Below is a small trained network, with its code and all its weights. Each question gives an input and a class and asks what happens when units are switched off, that is, made to give their printed mean instead of their output.

import numpy as np


def w(rows, s, z=0):
    codes = np.array(rows[::2]) - 128.0
    scale = np.full(codes.shape[1], s)
    scale[-1] = z or s
    return codes * scale


def f(y):
    return y / 2 * (1 + np.tanh(0.7978845608 * (y + 0.044715 * y**3)))


def log_softmax(a):
    a = a - a.max(-1, keepdims=True)
    return a - np.log(np.exp(a).sum(-1, keepdims=True))


def net(x, mask):
    res = np.array(x, float).reshape(1, 7) / 4 @ E
    y = f(res @ A[0][:, :-1].T + A[0][:, -1])
    res = res + np.where(mask, y, B[0][:, -1]) @ B[0][:, :-1]
    return log_softmax(res[-1] @ U[:, :-1].T + U[:, -1])


A, B = {}, {}
E = w([
[216,94,167,161,81,87,14,141,114,171],'x0',
[60,207,225,50,61,118,105,184,57,168],'x1',
[157,234,121,180,149,194,94,61,54,116],'x2',
[74,90,115,152,136,89,80,159,67,37],'x3',
[126,126,120,125,119,127,127,124,124,132],'x4',
[155,53,156,114,180,145,198,118,32,157],'x5',
[110,99,189,33,131,140,100,2,155,79],'x6',
],0.007)
A[0] = w([
[92,172,112,129,100,101,81,149,214,90,114],'N0',
[170,104,143,154,131,145,120,109,131,144,104],'N1',
[62,103,124,138,128,110,66,169,48,36,51],'N2',
[139,169,132,152,134,167,101,69,86,123,131],'N3',
[124,150,92,146,117,130,101,131,177,97,187],'N4',
[138,93,107,153,135,109,144,113,162,134,2],'N5',
[164,87,107,166,147,125,130,96,156,102,27],'N6',
[118,62,151,97,99,95,133,194,170,116,86],'N7',
[194,182,150,108,113,148,178,84,182,232,148],'N8',
[171,103,168,139,110,105,42,142,130,157,100],'N9',
[169,91,157,167,88,113,68,121,118,154,68],'N10',
[94,174,146,74,95,128,136,179,98,179,21],'N11',
[145,145,101,147,135,121,142,214,108,147,135],'N12',
[123,111,172,95,140,117,109,75,143,101,73],'N13',
[164,140,109,150,118,128,133,192,124,182,129],'N14',
[147,67,159,121,156,125,171,130,40,129,102],'N15',
[173,101,155,135,128,122,53,146,118,133,132],'N16',
[33,180,96,112,163,134,225,136,150,62,145],'N17',
[98,56,143,108,134,109,150,191,171,137,53],'N18',
[162,47,174,109,160,139,196,107,54,169,36],'N19',
[127,137,109,144,143,105,138,156,115,160,81],'N20',
[156,242,122,199,152,135,117,70,51,105,115],'N21',
[128,147,96,163,119,142,166,207,116,155,101],'N22',
[131,171,125,158,126,131,122,80,97,118,28],'N23',
[101,80,109,168,125,118,92,142,75,17,124],'N24',
[168,78,51,180,180,113,134,63,178,106,38],'N25',
[96,184,113,115,89,130,77,133,218,114,90],'N26',
[146,157,97,167,132,134,134,188,100,162,64],'N27',
[164,101,119,105,112,116,61,129,115,152,6],'N28',
[91,182,227,53,104,90,92,179,79,156,65],'N29',
[131,127,73,171,130,120,141,176,117,144,96],'N30',
[63,157,131,113,109,123,144,129,99,149,28],'N31',
[115,72,140,87,109,122,153,166,196,165,75],'N32',
[135,85,183,21,134,135,82,2,146,90,68],'N33',
],0.0091,0.0018)
B[0] = w([
[191,128,88,160,124,129,60,105,56,203,194],'N0',
[144,144,131,104,141,149,148,127,131,124,152],'N1',
[111,114,144,79,163,77,173,112,229,223,200],'N2',
[99,85,83,97,126,112,105,199,117,103,180],'N3',
[182,123,145,145,115,136,115,115,97,174,167],'N4',
[137,99,148,113,129,159,139,149,146,125,146],'N5',
[166,122,172,150,108,195,145,155,156,117,167],'N6',
[95,89,77,76,144,124,95,211,99,101,193],'N7',
[80,117,130,41,187,49,175,120,229,218,222],'N8',
[117,202,112,81,157,149,193,65,63,83,200],'N9',
[116,212,105,94,150,157,182,82,75,74,185],'N10',
[189,87,175,143,135,194,155,135,171,121,200],'N11',
[80,121,146,188,98,102,102,90,138,109,195],'N12',
[81,129,145,193,101,109,132,124,144,108,160],'N13',
[74,134,141,164,120,93,139,100,150,116,194],'N14',
[191,158,83,159,115,136,55,115,74,191,192],'N15',
[111,189,110,98,134,149,177,90,96,110,181],'N16',
[127,247,113,84,147,151,192,42,46,69,212],'N17',
[100,82,83,88,144,132,94,203,90,83,183],'N18',
[222,173,91,157,106,115,52,86,72,216,209],'N19',
[119,130,139,144,101,116,112,115,132,123,148],'N20',
[92,37,70,66,146,110,78,239,90,89,230],'N21',
[84,130,162,183,103,82,115,81,146,99,194],'N22',
[125,112,113,110,125,128,106,172,103,101,150],'N23',
[117,129,144,78,155,86,166,122,227,217,188],'N24',
[206,105,214,131,98,240,150,173,164,99,218],'N25',
[203,131,106,174,122,106,78,104,66,216,191],'N26',
[82,116,140,167,97,101,118,118,139,96,187],'N27',
[108,163,115,123,155,143,159,107,108,88,157],'N28',
[225,78,174,165,110,237,150,160,192,98,254],'N29',
[97,135,176,174,101,113,120,91,143,106,177],'N30',
[159,147,136,135,129,168,143,127,137,91,156],'N31',
[75,99,87,71,160,103,100,199,115,94,184],'N32',
[24,125,159,248,78,53,116,112,149,83,229],'N33',
],0.015,0.0087)
U = w([
[184,104,215,139,83,247,159,146,191,100,94],'0',
[24,137,180,222,40,61,101,77,155,84,96],'1',
[73,81,77,47,146,119,71,214,87,82,107],'2',
[103,247,121,63,158,163,210,37,65,77,117],'3',
[191,159,110,155,95,118,33,81,78,253,110],'4',
[92,134,166,51,179,73,186,96,252,247,251],'5',
],0.008,0.0028)

Each question gives the input, the list of numbers given to net, and the class t.
The units are the neurons (one row each of A and B). Each row of codes is followed by its name. A weight is (code - 128) times the scale printed after its matrix; where a second scale follows, it is the last column's (A, B and U).
mask holds one flag per neuron, in row order. A switched-off neuron (its flag False) gives its mean, the last column of its row in B, instead of its output. The means were averaged over made-up inputs and are rounded, as every weight is.
A unit's drop is (log p(t) with every unit on - log p(t) with that unit switched off) / (log p(t) with every unit on - log p(t) with every unit switched off).
The circuit of an input: a set's keep is (log p(t) with only the set's units on - log p(t) with every unit switched off) / (log p(t) with every unit on - log p(t) with every unit switched off). Starting from the 12 units with the biggest drops (on a tie, the unit counted first), units are removed one at a time, each time the one whose removal leaves the highest keep (on an exact tie, the one counted first), for as long as the keep stays at least 0.8.
units of the circuit, in order: the units of the circuit, biggest drop first
most important unit: the unit with the biggest drop
k most important neurons: the k neurons with the biggest drops, biggest first
drop of u: that unit's drop, to one decimal
input [-6,6,4,1,3,0,7], class 1: 3 most important neurons : (N33 N25 N13)
input [-2,7,3,6,-2,6,2], class 0: units of the circuit, in order : (N29)
input [-4,-7,-7,2,1,-7,6], class 0: 3 most important neurons : (N25 N6 N21)
input [8,3,-8,-1,-8,1,-1], class 2: 2 most important neurons : (N7 N18)
input [3,1,-7,-4,-2,5,7], class 1: 2 most important neurons : (N33 N21)
input [-5,8,-8,5,1,5,1], class 0: 2 most important neurons : (N29 N11)
input [3,-6,5,-5,-4,7,4], class 4: 4 most important neurons : (N19 N29 N15 N11)
input [2,-5,-2,6,8,-1,-1], class 5: 3 most important neurons : (N24 N29 N2)
input [-3,1,5,8,2,0,4], class 5: 2 most important neurons : (N2 N24)
input [8,-6,-6,-6,-6,-7,0], class 3: 2 most important neurons : (N9 N10)
input [-8,-5,-7,-6,-1,1,1], class 3: 3 most important neurons : (N17 N21 N3)
input [7,4,-7,-5,7,2,-7], class 1: 4 most important neurons : (N14 N12 N22 N21)
input [0,-6,-8,0,-7,-1,1], class 2: 3 most important neurons : (N32 N18 N7)
input [5,-8,7,-5,-3,-1,-7], class 0: 3 most important neurons : (N25 N33 N6)
input [6,-1,-2,-7,-4,0,-6], class 5: 3 most important neurons : (N8 N33 N17)
input [2,5,4,6,6,7,1], class 4: units of the circuit, in order : (N15)
input [0,0,6,6,3,-5,-1], class 2: drop of N8 : 0.7
input [4,2,-5,0,-7,4,3], class 2: drop of N32 : 0.1
input [-2,8,0,5,-1,-6,8], class 0: drop of N15 : 0.0
input [3,5,-7,-5,-1,2,-4], class 2: drop of N18 : 0.3
input [-3,1,3,7,1,-7,-5], class 4: most important unit : N0
